[[137 150 119 114 124 128 135]
 [155 131 143 116 130 127 127]]
124

[[135 110 113 122 116 108 107]
 [116 141 148 117 133 131 134]
 [137 105 115 126 118 101  98]]
133

[[116 132 128 110]
 [100 128 134 103]]
132

[[116 148 139 119 120 136 147]
 [128 145 145 135 135 114 112]
 [153 154 130 105 158 118 129]]
135

[[130 151 140 105]
 [147 151 108 123]
 [130 129 101 114]]
151

[[150 144 140 117 144 132]
 [125 142 125 122 126 125]
 [109 154 108 121 157 158]]
122
---
[150 112 118 153 108] → 112
[103 110 155 148 145 100 152] → 110
[122 134 131 131 104] → 134
[131 134 156 110] → 134
[157 151 151 125] → 151
[148 152 123 150 117] → 152
[138 133 115 110 141 132 107] → 133
---
[[130 145 110 132 151]
 [132 142 135 130 138]
 [131 133 128 131 131]] 132

[[114 128 118 144]
 [134 108 120 122]
 [125 150 158 112]] 118

[[146 130 123 148 121 113]
 [150 129 108 146 147 122]
 [137 132 139 106 119 120]] 121

[[108 142 105 108 109 125 136]
 [136 128 116 116 139 141 115]
 [143 134 140 121 142 132 132]] 125

[[133 128 133 133 134]
 [123 119 116 123 102]
 [122 130 124 122 123]] 133

[[138 123 109 145 102 141 130]
 [129 126 122 132 121 134 131]
 [128 127 125 130 125 131 129]] 141

[[132 121 118 134 119 150 112]
 [140 134 124 137 120 123 106]
 [134 123 124 135 146 137 120]] 150
---
[[110 130 122 106 116]
 [114 130 135 153 143]
 [113 130 108 136 135]] gives 135

[[119 136 113 110]
 [116 146 141 123]
 [132 140 133 105]] gives 105

[[126 127 136 135 127 124 128]
 [124 127 149 146 126 115 128]
 [125 127 145 142 126 118 128]] gives 128

[[107 114 143 150 118]
 [115 137 126 126 113]
 [121 126 131 130 113]] gives 113

[[114 102 147 120 129 125 145]
 [136 126 103 121 102 102 104]
 [149 117 152 134 151 145 135]] gives 135

[[137 106 102 128 118 112]
 [136 110 105 128 119 116]
 [144 109 107 137 128 113]] gives 113
---
[[135, 114, 134, 118, 119], [135, 149, 116, 109, 119], [135, 157, 111, 118, 119]] → 111
[[120, 115, 126, 135, 137, 106], [126, 121, 137, 106, 119, 141], [121, 131, 152, 130, 112, 130]] → 152
[[125, 138, 123, 126], [128, 129, 128, 127], [136, 101, 145, 132]] → 145
[[141, 125, 117, 131, 131, 139, 126], [125, 102, 111, 154, 128, 124, 121], [125, 104, 130, 139, 141, 129, 137]] → 130
[[129, 129, 120, 127, 102, 150, 137], [123, 130, 109, 137, 126, 121, 157], [138, 130, 109, 130, 108, 138, 151]] → 109
[[135, 151, 153, 118, 135, 144], [131, 146, 147, 124, 134, 140], [135, 151, 153, 118, 136, 144]] → 153
[[138, 121, 143, 148], [103, 132, 147, 119], [131, 125, 102, 113]] → 102
[[138, 109, 147, 154, 124, 151], [116, 146, 117, 154, 130, 105], [122, 116, 112, 154, 105, 132]] → 112
---
[116 155 145 134 137] 155, 116

[[131 129 133  99 124 142]
 [121 127 153 111 116 131]] 153, 99

[125 136 106 126 111] 136, 106

[127 120 141 123 145 152 133] 152, 120

[141 125 149 130 126 108 137] 149, 108

[155 152 141 128] 155, 128

[[124 124 125 130 118 121]
 [153 152 143 142 102 136]] 153, 102

[100 117 116 127 125 146] 146, 100

[134 113 142 106 135] 142, 106
---
[[117 122 118 152 117 105 149]
 [155 121 101 126 117 104 132]] Out: 149, 155

[[111 152 104 124 129]
 [139 137 148 128 125]
 [115 130 121 121 122]] Out: 129, 115

[[123 120 129 139]
 [119 105 124 143]] Out: 139, 119

[[135 139 140 137 155]
 [123 103 136 110 120]] Out: 155, 123

[113 129 150 132 129 134] Out: 134, 113

[130 154 132 146 142 118] Out: 118, 130

[107 136 113 117 101] Out: 101, 107

[130 139 127 124 142 152 130] Out: 130, 130
